[[  8.8 -41.8  10.2 -24.2]
 [ -9.9   4.1 -58.0  42.8]
 [-16.4  51.8   8.5 -10.5]
 [-14.4  27.7  12.6  21.2]]
:
[[  8.8 -41.8]
 [ -9.9   4.1]
 [-16.4  51.8]]

[[ 12.4 -53.9  41.0]
 [-11.1  50.1 -42.4]
 [ 31.1 -55.9  25.7]]
:
[[ 12.4 -53.9]
 [-11.1  50.1]
 [ 31.1 -55.9]]

[[-44.6  22.3]
 [-60.3 -22.3]
 [-12.5 -15.3]
 [  9.1  -4.6]]
:
[[-44.6  22.3]
 [-60.3 -22.3]
 [-12.5 -15.3]]

[[ 68.3   2.3  14.9  39.6]
 [ 29.3 -46.5  24.0 -29.9]
 [-20.6  32.9 -13.5 -33.6]]
:
[[ 68.3   2.3]
 [ 29.3 -46.5]
 [-20.6  32.9]]

[[ -1.2  54.3  12.0 -21.4]
 [ -0.4  30.4  16.8  -4.3]
 [  3.8 -15.0 -12.7 -52.7]]
:
[[ -1.2  54.3]
 [ -0.4  30.4]
 [  3.8 -15.0]]

[[ 47.6  48.0 -30.0]
 [-38.4  61.0   2.5]
 [ 26.7 -33.3 -12.4]
 [ 33.9   4.1 -15.1]]
:
[[ 47.6  48.0]
 [-38.4  61.0]
 [ 26.7 -33.3]]

[[ 2.4  0.8 37.7  0.1 46.7]
 [ 1.0  0.6 37.5  0.1 48.6]
 [ 5.2  3.3 24.3  0.5 54.4]
 [ 2.8  3.8 24.2  0.4 56.6]
 [ 2.7  0.2 50.8  0.0 34.0]]
:
[[2.4 0.8]
 [1.0 0.6]
 [5.2 3.3]]
---
[[-68.0  13.8  17.8]
 [-52.3 -24.3  37.9]
 [-58.1 -15.6  34.2]
 [-45.0 -32.6  41.1]]
:
[[-68.0  13.8]
 [-52.3 -24.3]
 [-58.1 -15.6]]

[[-22.7  31.0  21.7  -1.7   6.7]
 [ 15.9  46.9  23.5  10.3 -19.3]
 [-31.2  51.1  20.9 -11.6 -20.1]
 [ -8.4  55.7  48.1   2.9  26.9]]
:
[[-22.7  31.0]
 [ 15.9  46.9]
 [-31.2  51.1]]

[[-39.7  55.2]
 [-25.0  -2.1]
 [ -6.7 -30.0]
 [ -4.1  40.5]]
:
[[-39.7  55.2]
 [-25.0  -2.1]
 [ -6.7 -30.0]]

[[-42.4 -31.3  -7.9  14.9]
 [-27.1  -5.5 -37.0  13.3]
 [  9.5 -39.5 -54.6   3.6]
 [ 29.8  40.6  38.5 -24.3]]
:
[[-42.4 -31.3]
 [-27.1  -5.5]
 [  9.5 -39.5]]

[[ 19.7 -23.5  67.1]
 [ 18.4 -17.0 -10.5]
 [  8.2  -4.7  39.5]]
:
[[ 19.7 -23.5]
 [ 18.4 -17.0]
 [  8.2  -4.7]]

[[-26.1 -54.0  -4.5 -13.8 -13.1]
 [ 26.0  -7.0 -36.4 -67.7  33.2]
 [-54.5 -61.9 -12.0 -32.8  -0.2]]
:
[[-26.1 -54.0]
 [ 26.0  -7.0]
 [-54.5 -61.9]]

[[-17.5  25.1]
 [-48.6  46.4]
 [  6.5  30.1]
 [ 45.1  15.0]
 [-10.3  28.1]]
:
[[-17.5  25.1]
 [-48.6  46.4]
 [  6.5  30.1]]
---
[[  5.9 -51.6  -6.4 -50.1  16.0 -41.2]
 [-40.7 -22.5 -11.6  28.2 -24.6  23.7]
 [-23.7   0.4 -13.9  11.1 -23.4  31.7]
 [ 21.1  32.7  25.9  20.7 -38.0  40.4]]
:
[[ 16.0 -41.2   5.9 -51.6  -6.4 -50.1]
 [-24.6  23.7 -40.7 -22.5 -11.6  28.2]
 [-23.4  31.7 -23.7   0.4 -13.9  11.1]
 [-38.0  40.4  21.1  32.7  25.9  20.7]]

[[-20.8   3.0  48.7  17.9]
 [ -9.5  -6.2  18.4 -29.0]
 [-23.6   0.3  14.1 -17.2]
 [ -3.8   4.0  57.3 -12.2]]
:
[[ 48.7  17.9 -20.8   3.0]
 [ 18.4 -29.0  -9.5  -6.2]
 [ 14.1 -17.2 -23.6   0.3]
 [ 57.3 -12.2  -3.8   4.0]]

[[-17.5 -49.5 -15.9 -16.8  35.3]
 [-20.0 -45.7  -6.1   3.6  44.4]
 [-15.5 -52.6 -25.5 -34.3  27.0]
 [-17.2 -49.9 -17.6 -19.5  34.0]]
:
[[-16.8  35.3 -17.5 -49.5 -15.9]
 [  3.6  44.4 -20.0 -45.7  -6.1]
 [-34.3  27.0 -15.5 -52.6 -25.5]
 [-19.5  34.0 -17.2 -49.9 -17.6]]

[[-54.2  57.3  45.7 -44.4  -3.3]
 [-43.6 -36.2 -43.0 -31.5  18.2]
 [-39.8  61.3  61.3  35.5 -39.6]
 [-41.3  40.3 -30.8 -15.5  37.2]
 [-13.9  26.5  39.8 -61.7  49.7]
 [-34.3 -53.0  22.8 -47.5 -36.2]
 [ 41.3 -51.4  35.0  28.3  30.6]
 [ -0.8  39.3  28.6   2.1 -51.3]
 [-41.1 -31.1 -32.6 -54.8  33.9]
 [-48.2 -14.1  43.2  50.8 -44.4]
 [ 60.2 -61.2  59.1 -29.8 -39.9]]
:
[[-44.4  -3.3 -54.2  57.3  45.7]
 [-31.5  18.2 -43.6 -36.2 -43.0]
 [ 35.5 -39.6 -39.8  61.3  61.3]
 [-15.5  37.2 -41.3  40.3 -30.8]
 [-61.7  49.7 -13.9  26.5  39.8]
 [-47.5 -36.2 -34.3 -53.0  22.8]
 [ 28.3  30.6  41.3 -51.4  35.0]
 [  2.1 -51.3  -0.8  39.3  28.6]
 [-54.8  33.9 -41.1 -31.1 -32.6]
 [ 50.8 -44.4 -48.2 -14.1  43.2]
 [-29.8 -39.9  60.2 -61.2  59.1]]

[[-15.0  13.1  -4.5 -18.2  -9.8 -49.6]
 [ 23.9 -16.5  20.9   6.2  11.6 -25.3]
 [  2.6  14.6   9.4  20.1   2.2  -2.0]]
:
[[ -9.8 -49.6 -15.0  13.1  -4.5 -18.2]
 [ 11.6 -25.3  23.9 -16.5  20.9   6.2]
 [  2.2  -2.0   2.6  14.6   9.4  20.1]]

[[ -1.7 -48.3 -21.5  15.4]
 [  3.9  -1.8   1.4  60.8]
 [ 40.7  30.8 -18.0  -2.9]
 [ -1.0 -26.6 -17.1  43.5]
 [ -2.7  11.6   5.0  -5.4]
 [ 32.8  20.9   5.7  24.9]
 [ 25.3  41.7  39.4  45.0]]
:
[[-21.5  15.4  -1.7 -48.3]
 [  1.4  60.8   3.9  -1.8]
 [-18.0  -2.9  40.7  30.8]
 [-17.1  43.5  -1.0 -26.6]
 [  5.0  -5.4  -2.7  11.6]
 [  5.7  24.9  32.8  20.9]
 [ 39.4  45.0  25.3  41.7]]

[[-42.4 -13.3  24.5 -23.6 -46.7  -5.0]
 [ -3.4 -62.5 -33.9 -12.6  -1.0  38.9]]
:
[[-46.7  -5.0 -42.4 -13.3  24.5 -23.6]
 [ -1.0  38.9  -3.4 -62.5 -33.9 -12.6]]
